Below is a small trained network, with its code and all its weights. Each question gives an input and a target symbol and asks what happens when units are switched off, that is, made to give their printed mean instead of their output.

import numpy as np


def w(rows, s, z=0):
    codes = np.array(rows[::2]) - 128.0
    scale = np.full(codes.shape[1], s)
    scale[-1] = z or s
    return codes * scale


def norm(h):
    return h / np.sqrt((h * h).mean(-1, keepdims=True) + 1e-5)


def f(y):
    return np.maximum(y, 0)


def softmax(a):
    e = np.exp(a - a.max(-1, keepdims=True))
    return e / e.sum(-1, keepdims=True)


def log_softmax(a):
    a = a - a.max(-1, keepdims=True)
    return a - np.log(np.exp(a).sum(-1, keepdims=True))


def net(x, mask):
    ids = ['ΣΦαγημ'.index(c) for c in x.split()]
    T = len(ids)
    res = E[ids] + P[:T]
    u = 0
    for l in range(2):
        r = norm(res)
        for j in range(3):
            rows = slice(2 * j, 2 * j + 2)
            q, k, v = (r @ M[l][rows].T for M in (Q, K, V))
            z = softmax(np.where(np.tri(T) > 0, q @ k.T / 2**0.5, -1e9)) @ v
            o = O[l][rows]
            res = res + np.where(mask[u + j], z, o[:, -1]) @ o[:, :-1]
        u += 3
        y = f(norm(res) @ A[l][:, :-1].T + A[l][:, -1])
        res = res + np.where(mask[u : u + 8], y, B[l][:, -1]) @ B[l][:, :-1]
        u += 8
    return log_softmax(norm(res)[-1] @ U[:, :-1].T + U[:, -1])


Q, K, V, O, A, B = {}, {}, {}, {}, {}, {}
E = w([
[59,151,135,170,226,90,168,118,36],'Σ',
[162,101,84,161,156,33,46,188,104],'Φ',
[75,45,170,49,189,126,216,147,33],'α',
[208,178,131,230,200,202,185,112,112],'γ',
[152,178,76,91,122,163,212,248,128],'η',
[170,157,89,28,220,145,133,56,97],'μ',
],0.013)
P = w([
[145,163,254,79,135,136,85,161,154],'0',
[142,150,180,99,165,122,96,168,137],'1',
[137,147,143,101,170,127,90,169,116],'2',
[154,141,136,109,161,123,105,160,100],'3',
[152,129,121,111,154,118,118,158,97],'4',
[156,123,116,117,139,112,125,148,98],'5',
[166,118,115,119,126,115,136,133,97],'6',
[153,102,94,115,118,109,134,138,98],'7',
[156,98,86,119,111,114,136,121,102],'8',
[160,89,78,132,108,115,148,110,117],'9',
[156,82,71,135,91,113,147,99,118],'10',
[150,72,57,142,76,109,157,90,125],'11',
[149,66,43,151,60,103,165,80,117],'12',
[137,50,19,153,55,108,172,71,119],'13',
],0.013)
Q[0] = w([
[129,142,51,105,134,103,173,239,116],'L0H1',
[179,117,17,156,249,75,178,128,47],'L0H1',
[130,151,45,149,175,107,194,183,58],'L0H2',
[64,161,160,77,18,104,97,132,184],'L0H2',
[219,81,77,146,206,29,153,138,60],'L0H3',
[187,142,1,102,123,78,200,220,44],'L0H3',
],0.0069)
K[0] = w([
[179,118,2,166,71,107,118,123,129],'L0H1',
[174,83,47,127,54,131,136,31,123],'L0H1',
[100,62,33,188,50,88,192,23,124],'L0H2',
[126,104,255,146,105,170,104,196,146],'L0H2',
[175,56,7,87,78,199,207,86,171],'L0H3',
[132,37,40,149,63,123,143,26,110],'L0H3',
],0.0073)
V[0] = w([
[134,137,75,59,77,126,133,59,110],'L0H1',
[123,78,91,155,149,43,62,141,108],'L0H1',
[191,23,117,25,96,195,124,137,178],'L0H2',
[167,20,113,137,227,171,94,43,81],'L0H2',
[65,109,121,108,78,207,254,187,38],'L0H3',
[195,95,93,180,28,144,109,215,129],'L0H3',
],0.0063)
O[0] = w([
[125,162,80,102,135,94,166,75,117,119],'L0H1',
[226,78,174,112,112,129,116,89,146,141],'L0H1',
[153,139,203,119,53,183,156,103,140,124],'L0H2',
[171,191,109,88,101,179,113,123,58,156],'L0H2',
[68,89,135,149,106,205,112,135,132,254],'L0H3',
[129,57,101,149,243,146,138,139,136,141],'L0H3',
],0.011,0.0088)
A[0] = w([
[87,83,162,73,110,87,143,103,39,104],'L0N1',
[150,112,167,105,209,90,218,53,78,87],'L0N2',
[103,142,131,188,158,168,212,160,81,135],'L0N3',
[135,112,94,233,132,108,49,34,115,207],'L0N4',
[133,102,147,128,151,141,182,133,106,95],'L0N5',
[148,141,199,190,65,119,155,119,91,253],'L0N6',
[119,124,33,84,247,1,174,119,102,35],'L0N7',
[176,179,71,72,70,120,43,151,208,88],'L0N8',
],0.0063,0.0031)
B[0] = w([
[145,155,122,198,136,48,83,85,89,186],'L0N1',
[191,93,80,159,251,65,185,152,47,155],'L0N2',
[75,136,208,124,185,161,148,72,116,255],'L0N3',
[92,86,186,125,48,254,126,55,94,173],'L0N4',
[109,115,107,110,154,109,106,160,147,174],'L0N5',
[129,127,89,175,188,88,123,135,79,180],'L0N6',
[144,113,75,135,76,127,85,207,109,172],'L0N7',
[143,90,137,235,147,10,236,112,70,150],'L0N8',
],0.0057,0.006)
Q[1] = w([
[136,69,107,179,154,201,165,250,93],'L1H1',
[102,41,111,207,105,144,72,27,54],'L1H1',
[73,110,175,77,164,102,235,116,73],'L1H2',
[86,126,174,58,134,49,79,71,155],'L1H2',
[132,24,148,105,137,195,117,202,44],'L1H3',
[169,164,117,90,109,144,139,87,43],'L1H3',
],0.011)
K[1] = w([
[144,128,66,162,88,167,209,180,156],'L1H1',
[147,109,28,137,111,176,161,58,91],'L1H1',
[59,128,111,156,28,177,149,110,91],'L1H2',
[94,194,207,101,124,119,99,194,143],'L1H2',
[122,78,11,144,87,142,210,118,128],'L1H3',
[195,140,108,111,98,137,136,79,139],'L1H3',
],0.012)
V[1] = w([
[205,174,142,253,119,245,197,98,183],'L1H1',
[140,81,124,112,130,157,86,94,21],'L1H1',
[50,83,148,163,164,134,129,2,113],'L1H2',
[153,169,166,146,64,164,170,191,150],'L1H2',
[156,96,134,160,198,113,125,77,110],'L1H3',
[142,158,45,102,133,144,188,167,242],'L1H3',
],0.0076)
O[1] = w([
[117,214,99,155,188,108,50,151,119,248],'L1H1',
[93,98,118,89,202,115,165,81,199,154],'L1H1',
[208,129,203,103,88,66,2,241,88,163],'L1H2',
[97,87,141,180,131,91,173,139,132,133],'L1H2',
[14,179,168,109,74,96,57,123,72,17],'L1H3',
[155,164,185,222,125,192,170,190,53,253],'L1H3',
],0.0079,0.0026)
A[1] = w([
[73,45,158,223,198,123,119,152,169,18],'L1N1',
[88,164,109,77,67,106,124,113,166,129],'L1N2',
[173,95,128,131,143,159,190,57,127,129],'L1N3',
[224,128,121,120,44,145,111,200,125,1],'L1N4',
[71,58,155,130,168,163,60,116,132,159],'L1N5',
[171,171,92,182,9,42,165,144,189,147],'L1N6',
[136,121,133,169,151,147,173,203,146,132],'L1N7',
[107,193,150,128,148,98,34,124,189,66],'L1N8',
],0.011,0.0025)
B[1] = w([
[254,139,14,140,104,185,246,114,136,208],'L1N1',
[99,151,121,127,104,171,62,144,122,141],'L1N2',
[116,239,146,125,127,193,76,123,130,176],'L1N3',
[139,76,195,74,190,146,33,157,56,170],'L1N4',
[113,91,70,214,118,148,166,99,157,204],'L1N5',
[142,89,56,8,119,78,180,71,77,142],'L1N6',
[96,119,158,134,109,98,132,45,196,245],'L1N7',
[128,74,78,152,144,172,6,210,97,132],'L1N8',
],0.0085,0.011)
U = w([
[31,77,192,141,51,200,46,119,100,135],'Σ',
[255,17,170,105,234,71,99,107,160,66],'Φ',
[38,52,105,189,147,164,221,5,212,131],'α',
[43,120,11,133,239,101,60,212,141,60],'γ',
[158,106,133,235,186,228,155,212,120,255],'η',
[148,244,96,79,76,112,159,116,59,53],'μ',
],0.0051,0.0021)

Each question gives the input, a string of symbols that net reads in full, and the target symbol t.
The units are the heads (2 rows each of Q, K, V and O) and the neurons (one row each of A and B). Each row of codes is followed by its name. A weight is (code - 128) times the scale printed after its matrix; where a second scale follows, it is the last column's (O, A, B and U).
mask holds one flag per unit, layer by layer, with each layer's heads first. A switched-off unit (its flag False) gives its mean, the last column of its rows in O or B, instead of its output. The means were averaged over made-up inputs and are rounded, as every weight is.
A unit's drop is (log p(t) with every unit on - log p(t) with that unit switched off) / (log p(t) with every unit on - log p(t) with every unit switched off).
The circuit of an input: a set's keep is (log p(t) with only the set's units on - log p(t) with every unit switched off) / (log p(t) with every unit on - log p(t) with every unit switched off). Starting from the 12 units with the biggest drops (on a tie, the unit counted first), units are removed one at a time, each time the one whose removal leaves the highest keep (on an exact tie, the one counted first), for as long as the keep stays at least 0.8.
circuit, biggest first: the units of the circuit, biggest drop first
most important unit: the unit with the biggest drop
top k neurons: the k neurons with the biggest drops, biggest first
top k neurons in layer l: the k neurons of layer l with the biggest drops, biggest first
which heads matter: for each layer, one digit per head in row order, 1 if its drop is at least 0.15 and else 0, layers parted by /
input Σ Φ α γ μ η α α η, target Σ: circuit, biggest first => (L1N1 L0H3)
input η μ η η η Φ η Φ, target α: top neuron in layer 1 => (L1N5)
input η η η, target α: which heads matter => 000 / 000
input η η η μ γ η Φ η, target Φ: which heads matter => 100 / 000
input α η η μ η α η, target Σ: top 3 neurons => (L1N1 L1N4 L1N7)
input μ η η η α μ Σ Φ, target μ: which heads matter => 001 / 010
input α α Σ μ Φ Φ γ η α α η Σ η, target γ: circuit, biggest first => (L0H2 L1N1 L1H1)
input η Φ Φ η α η α Φ Φ α γ Φ, target γ: top 3 neurons in layer 1 => (L1N8 L1N7 L1N1)
input γ α α γ, target γ: which heads matter => 000 / 101
input η α η η γ Φ γ Σ α, target γ: circuit, biggest first => (L1H3 L1H1)
input η α Φ Φ, target Φ: top 3 neurons => (L1N7 L0N8 L1N1)
input η α α η α η η η Σ Σ Φ, target Φ: which heads matter => 101 / 000
input μ Φ Φ Φ Σ γ α, target γ: which heads matter => 000 / 101
input α Σ μ η, target μ: circuit, biggest first => (L0H3)
input γ Σ μ Φ η η η γ η μ η, target μ: which heads matter => 101 / 000
input η η η α η η μ α α Φ γ Φ, target γ: which heads matter => 001 / 101
input η η η η α Φ η α α Φ η α, target η: which heads matter => 000 / 100
input η η α, target Σ: which heads matter => 011 / 110
input η γ Σ η η Σ Σ μ, target μ: which heads matter => 001 / 000
input α γ Σ η η η η α μ Φ γ, target μ: most important unit => L0H2
input η Φ η, target Φ: which heads matter => 111 / 100
input α α η α η η η Σ η, target γ: circuit, biggest first => (L0H2 L1N1)
input γ α α, target Σ: top 2 neurons => (L1N1 L1N2)
input η η η γ Φ η η, target α: top 2 neurons in layer 1 => (L1N7 L1N4)
